Below are the code and all the weights of a small trained network. Each question names an input and a class and asks about switching units off, where a switched-off unit gives its printed mean instead of its output.

import numpy as np


def w(rows, s, z=0):
    codes = np.array(rows[::2]) - 128.0
    scale = np.full(codes.shape[1], s)
    scale[-1] = z or s
    return codes * scale


def norm(h):
    return h / np.sqrt((h * h).mean(-1, keepdims=True) + 1e-5)


def f(y):
    return np.maximum(y, 0)


def log_softmax(a):
    a = a - a.max(-1, keepdims=True)
    return a - np.log(np.exp(a).sum(-1, keepdims=True))


def net(x, mask):
    res = np.array(x, float).reshape(1, 3) / 4 @ E
    u = 0
    for l in range(3):
        y = f(norm(res) @ A[l][:, :-1].T + A[l][:, -1])
        res = res + np.where(mask[u : u + 6], y, B[l][:, -1]) @ B[l][:, :-1]
        u += 6
    return log_softmax(norm(res)[-1] @ U[:, :-1].T + U[:, -1])


A, B = {}, {}
E = w([
[132,218,102,148,165,229,172,134,156,39,149],'x0',
[149,114,108,117,225,141,126,252,118,111,171],'x1',
[183,87,102,116,143,160,47,125,63,115,193],'x2',
],0.0036)
A[0] = w([
[124,128,132,121,109,110,122,106,144,145,108,87],'0.n1',
[123,121,132,129,178,128,141,255,130,129,141,156],'0.n2',
[112,130,129,120,129,151,127,130,136,111,130,95],'0.n3',
[125,165,126,135,133,135,151,129,140,103,134,68],'0.n4',
[87,134,141,136,140,113,175,129,176,127,96,246],'0.n5',
[95,125,154,130,116,105,153,129,150,143,81,90],'0.n6',
],0.0094,0.0012)
B[0] = w([
[113,152,149,137,87,141,168,189,162,143,108,179],'0.n1',
[19,114,196,102,127,115,132,179,211,230,78,254],'0.n2',
[123,87,116,130,135,139,177,133,121,119,143,152],'0.n3',
[98,101,124,114,107,176,168,97,181,93,133,181],'0.n4',
[69,102,144,122,179,108,83,186,171,187,129,226],'0.n5',
[74,103,158,124,153,154,120,253,204,166,97,206],'0.n6',
],0.0049,0.0075)
A[1] = w([
[104,125,140,128,101,151,147,121,151,132,134,189],'1.n1',
[146,133,110,126,142,121,112,118,117,114,138,49],'1.n2',
[113,104,150,114,133,2,124,119,118,186,112,132],'1.n3',
[121,139,132,130,104,123,128,111,122,133,123,81],'1.n4',
[129,129,128,140,132,116,136,118,135,141,118,10],'1.n5',
[154,104,125,133,154,138,100,126,93,118,156,72],'1.n6',
],0.0087,0.0013)
B[1] = w([
[167,84,142,187,124,75,93,87,61,128,159,211],'1.n1',
[143,152,101,141,129,81,170,206,127,129,145,133],'1.n2',
[32,88,129,131,117,225,112,162,254,180,190,254],'1.n3',
[133,151,160,106,185,37,162,123,125,171,61,138],'1.n4',
[127,128,153,133,118,114,101,140,145,120,123,131],'1.n5',
[193,126,83,89,124,89,166,248,102,158,137,146],'1.n6',
],0.0043,0.0077)
A[2] = w([
[55,162,163,161,136,119,173,163,174,135,79,224],'2.n1',
[66,156,132,128,113,133,169,165,198,141,67,164],'2.n2',
[100,157,158,148,184,137,139,176,170,123,118,209],'2.n3',
[79,168,126,103,254,153,129,182,161,115,122,112],'2.n4',
[123,120,129,164,152,153,115,105,150,75,147,12],'2.n5',
[121,121,136,153,171,156,154,91,131,69,150,16],'2.n6',
],0.0055,0.0011)
B[2] = w([
[126,55,94,90,88,118,68,157,126,168,208,253],'2.n1',
[109,88,131,83,90,153,46,134,134,188,170,254],'2.n2',
[72,96,129,63,103,168,93,116,150,204,175,217],'2.n3',
[94,43,169,169,1,92,35,72,172,226,113,210],'2.n4',
[83,183,88,147,122,185,199,133,182,140,172,142],'2.n5',
[43,175,80,110,172,185,177,92,181,94,161,145],'2.n6',
],0.0043,0.0091)
U = w([
[83,190,61,161,148,216,234,57,146,3,179,163],'0',
[176,144,169,194,80,41,123,8,35,114,76,107],'1',
[146,162,137,151,212,94,168,141,108,65,29,14],'2',
[139,173,127,121,177,98,156,140,115,51,29,52],'3',
[137,174,163,127,190,81,179,143,101,49,75,23],'4',
[250,136,37,99,145,116,139,219,25,95,176,134],'5',
[146,159,180,158,202,72,180,156,112,31,32,3],'6',
[37,37,146,113,87,142,64,170,186,254,163,183],'7',
],0.0074,0.0037)

Each question gives the input, the list of numbers given to net, and the class t.
The units are the neurons (one row each of A and B). Each row of codes is followed by its name. A weight is (code - 128) times the scale printed after its matrix; where a second scale follows, it is the last column's (A, B and U).
mask holds one flag per neuron, layer by layer. A switched-off neuron (its flag False) gives its mean, the last column of its row in B, instead of its output. The means were averaged over made-up inputs and are rounded, as every weight is.
A unit's drop is (log p(t) with every unit on - log p(t) with that unit switched off) / (log p(t) with every unit on - log p(t) with every unit switched off).
most important unit: the unit with the biggest drop
top k neurons: the k neurons with the biggest drops, biggest first
k most important neurons of layer l: the k neurons of layer l with the biggest drops, biggest first
drop of u: that unit's drop, to one decimal
input [-2,0,7], class 5: top 2 neurons : 0.n2, 0.n5
input [2,-4,7], class 5: most important unit : 0.n2
input [5,-7,1], class 0: 2 most important neurons of layer 0 : 0.n2, 0.n6
input [1,-7,4], class 1: top 3 neurons : 0.n2, 1.n3, 0.n5
input [4,-3,8], class 5: top 2 neurons : 1.n6, 0.n2
input [3,-7,2], class 1: top 2 neurons : 1.n3, 0.n2
input [7,0,6], class 0: top 3 neurons : 0.n5, 0.n6, 1.n3
input [6,-8,1], class 0: top 2 neurons : 0.n2, 1.n3
input [2,-2,5], class 5: top 2 neurons : 0.n2, 1.n3
input [1,-4,1], class 1: 2 most important neurons of layer 2 : 2.n2, 2.n3
input [1,-1,0], class 0: top 2 neurons : 0.n2, 0.n6
input [1,-8,3], class 1: drop of 0.n2 : 0.8
input [0,-4,4], class 1: drop of 2.n3 : 0.1
input [3,-1,1], class 0: drop of 2.n4 : 0.0
input [3,-1,2], class 0: most important unit : 0.n2
